Here is a tiny trained network, its code and every weight. The questions are about switching its units off for an input and a class, where a switched-off unit gives its printed mean instead of its output.

import numpy as np


def w(rows, s, z=0):
    codes = np.array(rows[::2]) - 128.0
    scale = np.full(codes.shape[1], s)
    scale[-1] = z or s
    return codes * scale


def f(y):
    return np.maximum(y, 0)


def log_softmax(a):
    a = a - a.max(-1, keepdims=True)
    return a - np.log(np.exp(a).sum(-1, keepdims=True))


def net(x, mask):
    res = np.array(x, float).reshape(1, 4) / 4 @ E
    y = f(res @ A[0][:, :-1].T + A[0][:, -1])
    res = res + np.where(mask, y, B[0][:, -1]) @ B[0][:, :-1]
    return log_softmax(res[-1] @ U[:, :-1].T + U[:, -1])


A, B = {}, {}
E = w([
[186,107,207,65,157,128,105],'x0',
[122,155,170,122,168,105,2],'x1',
[103,38,194,173,166,87,137],'x2',
[105,66,105,74,68,69,149],'x3',
],0.0094)
A[0] = w([
[148,193,132,97,130,105,2,166],'N0',
[234,108,180,125,145,179,196,143],'N1',
[175,161,175,189,230,168,53,248],'N2',
[53,92,103,167,111,36,97,94],'N3',
[150,70,176,63,111,16,122,254],'N4',
[124,133,2,166,86,183,247,142],'N5',
],0.0073,0.0029)
B[0] = w([
[186,165,79,213,140,112,123,213],'N0',
[114,92,74,123,151,164,171,186],'N1',
[200,189,78,209,62,67,138,236],'N2',
[68,68,78,107,159,133,126,188],'N3',
[144,137,6,166,175,206,187,241],'N4',
[204,160,122,155,44,62,94,255],'N5',
],0.012,0.0084)
U = w([
[10,104,185,115,108,103,39,1],'0',
[75,62,121,103,189,224,138,194],'1',
[242,180,121,159,44,84,55,233],'2',
],0.011,0.00095)

Each question gives the input, the list of numbers given to net, and the class t.
The units are the neurons (one row each of A and B). Each row of codes is followed by its name. A weight is (code - 128) times the scale printed after its matrix; where a second scale follows, it is the last column's (A, B and U).
mask holds one flag per neuron, in row order. A switched-off neuron (its flag False) gives its mean, the last column of its row in B, instead of its output. The means were averaged over made-up inputs and are rounded, as every weight is.
A unit's drop is (log p(t) with every unit on - log p(t) with that unit switched off) / (log p(t) with every unit on - log p(t) with every unit switched off).
The circuit of an input: a set's keep is (log p(t) with only the set's units on - log p(t) with every unit switched off) / (log p(t) with every unit on - log p(t) with every unit switched off). Starting from all 6 units, units are removed one at a time, each time the one whose removal leaves the highest keep (on an exact tie, the one counted first), for as long as the keep stays at least 0.8.
units of the circuit, in order: the units of the circuit, biggest drop first
unit that matters most: the unit with the biggest drop
top k neurons: the k neurons with the biggest drops, biggest first
drop when u is switched off: that unit's drop, to one decimal
input [-6,4,-1,7], class 1: top 3 neurons -> (N2; N3; N5)
input [5,-6,0,0], class 1: unit that matters most -> N2
input [5,-4,-2,7], class 1: units of the circuit, in order -> (N2; N4)
input [-3,2,0,6], class 1: top 2 neurons -> (N2; N5)
input [8,-4,-6,-2], class 1: units of the circuit, in order -> (N5; N1)
input [-5,7,4,3], class 1: units of the circuit, in order -> (N5; N3)
input [-8,4,-1,4], class 0: top 3 neurons -> (N2; N3; N4)
input [8,-5,-1,-3], class 1: top 2 neurons -> (N5; N1)
input [3,-3,1,4], class 1: top 2 neurons -> (N2; N5)
input [-8,2,4,7], class 1: drop when N3 is switched off -> 0.2
input [-5,4,1,3], class 0: drop when N4 is switched off -> 0.2
input [6,-8,3,-2], class 1: drop when N1 is switched off -> 0.1
input [-6,2,8,5], class 1: drop when N0 is switched off -> 0.0
